Below is a small trained network, with its code and all its weights. Each question gives an input and a target symbol and asks what happens when units are switched off, that is, made to give their printed mean instead of their output.

import numpy as np


def w(rows, s, z=0):
    codes = np.array(rows[::2]) - 128.0
    scale = np.full(codes.shape[1], s)
    scale[-1] = z or s
    return codes * scale


def norm(h):
    return h / np.sqrt((h * h).mean(-1, keepdims=True) + 1e-5)


def f(y):
    return np.maximum(y, 0)


def softmax(a):
    e = np.exp(a - a.max(-1, keepdims=True))
    return e / e.sum(-1, keepdims=True)


def log_softmax(a):
    a = a - a.max(-1, keepdims=True)
    return a - np.log(np.exp(a).sum(-1, keepdims=True))


def net(x, mask):
    ids = ['αβδζηθμξπστφω'.index(c) for c in x.split()]
    T = len(ids)
    res = E[ids] + P[:T]
    r = norm(res)
    for j in range(3):
        rows = slice(4 * j, 4 * j + 4)
        q, k, v = (r @ M[0][rows].T for M in (Q, K, V))
        z = softmax(np.where(np.tri(T) > 0, q @ k.T / 4**0.5, -1e9)) @ v
        o = O[0][rows]
        res = res + np.where(mask[j], z, o[:, -1]) @ o[:, :-1]
    y = f(norm(res) @ A[0][:, :-1].T + A[0][:, -1])
    res = res + np.where(mask[3:11], y, B[0][:, -1]) @ B[0][:, :-1]
    return log_softmax(norm(res)[-1] @ U[:, :-1].T + U[:, -1])


Q, K, V, O, A, B = {}, {}, {}, {}, {}, {}
E = w([
[165,61,98,134,148,95,82],'α',
[157,170,226,145,152,123,97],'β',
[101,137,129,169,60,143,79],'δ',
[137,131,169,69,97,134,180],'ζ',
[119,131,23,113,110,76,135],'η',
[184,189,102,95,112,119,131],'θ',
[33,148,62,96,201,76,154],'μ',
[139,119,236,186,150,93,146],'ξ',
[165,136,118,152,93,128,208],'π',
[138,195,150,200,177,139,107],'σ',
[55,169,69,143,148,122,86],'τ',
[212,109,131,120,210,37,4],'φ',
[78,74,101,111,64,148,125],'ω',
],0.027)
P = w([
[150,117,144,81,180,1,205],'0',
[137,115,143,86,137,25,148],'1',
[136,124,150,110,132,62,142],'2',
[135,128,149,119,135,82,139],'3',
[132,130,148,121,133,92,139],'4',
[126,133,146,129,131,105,133],'5',
[121,135,141,130,129,118,130],'6',
[115,137,141,128,128,133,126],'7',
[109,136,134,133,123,143,124],'8',
[106,140,132,132,120,154,123],'9',
[100,139,130,139,116,170,112],'10',
[93,146,129,138,113,181,112],'11',
[88,147,126,138,106,192,116],'12',
[93,146,127,140,109,173,124],'13',
],0.013)
Q[0] = w([
[140,142,114,147,156,137,102],'head 0',
[151,70,72,104,255,156,142],'head 0',
[135,127,115,148,151,185,174],'head 0',
[99,149,110,102,153,149,160],'head 0',
[75,183,72,202,166,98,157],'head 1',
[119,118,156,154,114,102,146],'head 1',
[138,186,113,113,148,86,87],'head 1',
[95,233,121,144,135,132,169],'head 1',
[69,70,144,160,147,124,171],'head 2',
[153,140,66,145,132,122,134],'head 2',
[124,141,149,174,114,84,34],'head 2',
[89,141,114,96,105,141,77],'head 2',
],0.049)
K[0] = w([
[90,155,147,165,142,109,108],'head 0',
[111,31,138,169,194,39,44],'head 0',
[141,83,136,151,231,137,144],'head 0',
[100,98,93,112,166,133,120],'head 0',
[85,207,88,94,37,161,192],'head 1',
[116,154,158,141,70,50,118],'head 1',
[128,203,130,95,163,117,192],'head 1',
[164,214,201,142,55,160,149],'head 1',
[24,76,188,157,157,123,162],'head 2',
[137,168,41,168,135,102,119],'head 2',
[172,56,123,157,180,116,4],'head 2',
[102,129,92,57,103,139,33],'head 2',
],0.031)
V[0] = w([
[70,143,116,98,156,185,116],'head 0',
[142,120,222,178,119,168,191],'head 0',
[102,43,183,109,154,103,80],'head 0',
[111,93,74,217,174,105,133],'head 0',
[186,149,61,203,121,132,155],'head 1',
[180,196,104,77,110,159,126],'head 1',
[133,78,141,140,191,159,181],'head 1',
[150,132,97,112,118,81,92],'head 1',
[252,186,95,77,94,161,110],'head 2',
[129,207,139,191,104,19,127],'head 2',
[91,87,180,155,116,106,219],'head 2',
[113,44,165,160,158,145,79],'head 2',
],0.021)
O[0] = w([
[133,126,176,99,135,194,131,67],'head 0',
[160,121,163,231,109,140,131,179],'head 0',
[155,106,183,72,187,92,116,55],'head 0',
[136,115,90,139,219,148,194,70],'head 0',
[150,114,59,185,138,91,170,133],'head 1',
[101,185,103,135,47,114,156,132],'head 1',
[156,164,190,162,154,139,206,24],'head 1',
[154,113,103,108,116,68,96,166],'head 1',
[195,199,84,109,146,77,73,136],'head 2',
[125,156,128,168,109,252,116,250],'head 2',
[149,107,159,131,75,133,237,114],'head 2',
[78,90,156,184,192,108,151,124],'head 2',
],0.016)
A[0] = w([
[118,35,151,189,134,73,79,96],'neuron 0',
[125,216,93,166,149,154,75,3],'neuron 1',
[193,47,181,230,97,71,35,51],'neuron 2',
[172,70,154,141,114,225,133,193],'neuron 3',
[214,196,90,17,98,112,134,56],'neuron 4',
[174,251,149,138,190,125,91,103],'neuron 5',
[198,206,203,142,112,61,212,58],'neuron 6',
[49,57,140,74,90,118,181,111],'neuron 7',
],0.02,0.0058)
B[0] = w([
[169,84,128,178,104,72,126,204],'neuron 0',
[251,108,169,81,96,136,185,223],'neuron 1',
[65,210,153,106,183,195,155,251],'neuron 2',
[98,90,137,110,143,70,181,229],'neuron 3',
[151,72,210,169,211,164,153,183],'neuron 4',
[64,213,92,165,125,102,136,179],'neuron 5',
[107,98,134,24,95,134,17,165],'neuron 6',
[169,211,126,174,108,88,102,168],'neuron 7',
],0.026,0.014)
U = w([
[136,141,175,166,85,10,141,2],'α',
[165,104,209,75,82,73,98,115],'β',
[157,157,58,121,11,80,124,179],'δ',
[93,216,235,124,109,159,136,109],'ζ',
[58,19,178,129,100,102,198,42],'η',
[68,166,48,73,158,149,135,100],'θ',
[193,104,114,98,183,190,142,107],'μ',
[182,230,99,152,157,93,66,154],'ξ',
[104,159,127,182,215,51,93,221],'π',
[172,74,123,131,169,60,114,203],'σ',
[71,197,104,72,112,35,207,100],'τ',
[75,106,90,202,127,191,14,123],'φ',
[141,172,79,226,141,163,198,142],'ω',
],0.014,0.0043)

Each question gives the input, a string of symbols that net reads in full, and the target symbol t.
The units are the heads (4 rows each of Q, K, V and O) and the neurons (one row each of A and B). Each row of codes is followed by its name. A weight is (code - 128) times the scale printed after its matrix; where a second scale follows, it is the last column's (O, A, B and U).
mask holds one flag per unit, heads first, then neurons. A switched-off unit (its flag False) gives its mean, the last column of its rows in O or B, instead of its output. The means were averaged over made-up inputs and are rounded, as every weight is.
A unit's drop is (log p(t) with every unit on - log p(t) with that unit switched off) / (log p(t) with every unit on - log p(t) with every unit switched off).
The circuit of an input: a set's keep is (log p(t) with only the set's units on - log p(t) with every unit switched off) / (log p(t) with every unit on - log p(t) with every unit switched off). Starting from all 11 units, units are removed one at a time, each time the one whose removal leaves the highest keep (on an exact tie, the one counted first), for as long as the keep stays at least 0.8.
circuit, biggest first: the units of the circuit, biggest drop first
most important unit: the unit with the biggest drop
k most important neurons: the k neurons with the biggest drops, biggest first
which heads matter: for each layer, one digit per head in row order, 1 if its drop is at least 0.15 and else 0, layers parted by /
input δ β φ μ δ σ ξ δ, target ξ: circuit, biggest first => head 2; neuron 1
input π δ μ η, target ω: 3 most important neurons => neuron 5; neuron 4; neuron 6
input θ σ δ η β, target δ: circuit, biggest first => head 0
input σ δ η, target σ: circuit, biggest first => neuron 4; head 0
input δ δ ω, target α: circuit, biggest first => head 2; neuron 7
input δ δ θ π τ μ δ δ φ σ ξ μ, target τ: circuit, biggest first => head 0; head 2; neuron 7
input τ σ σ δ, target η: circuit, biggest first => head 2; neuron 3; head 0
input β δ σ ζ δ σ σ α η θ α μ, target τ: circuit, biggest first => head 0; head 1
input δ ζ ζ δ ω, target α: 2 most important neurons => neuron 0; neuron 7
input δ ω ξ, target α: 3 most important neurons => neuron 7; neuron 0; neuron 4
input δ δ ω δ ζ σ ζ θ σ ξ σ, target δ: 3 most important neurons => neuron 2; neuron 4; neuron 1
input μ δ β, target τ: which heads matter => 101
input ζ σ π ζ, target β: 2 most important neurons => neuron 6; neuron 5
input δ α σ μ ω φ σ π δ σ π δ, target ω: 3 most important neurons => neuron 1; neuron 6; neuron 2
input δ η δ, target φ: 4 most important neurons => neuron 1; neuron 4; neuron 2; neuron 0
input θ σ φ η, target μ: circuit, biggest first => neuron 4; head 0
input π δ ζ ζ ζ π μ ξ, target ω: 2 most important neurons => neuron 7; neuron 2
input ζ δ π α σ φ δ δ θ ξ, target δ: 2 most important neurons => neuron 7; neuron 4
input δ δ σ α δ ω β, target π: which heads matter => 101
input δ μ δ σ β ω δ δ δ, target η: most important unit => neuron 3
input δ ζ φ π β, target ω: most important unit => head 0
input δ μ ζ δ σ μ π δ η, target ω: 2 most important neurons => neuron 4; neuron 5
input α π η π δ δ ω δ π η μ ξ ξ, target ω: 2 most important neurons => neuron 7; neuron 6
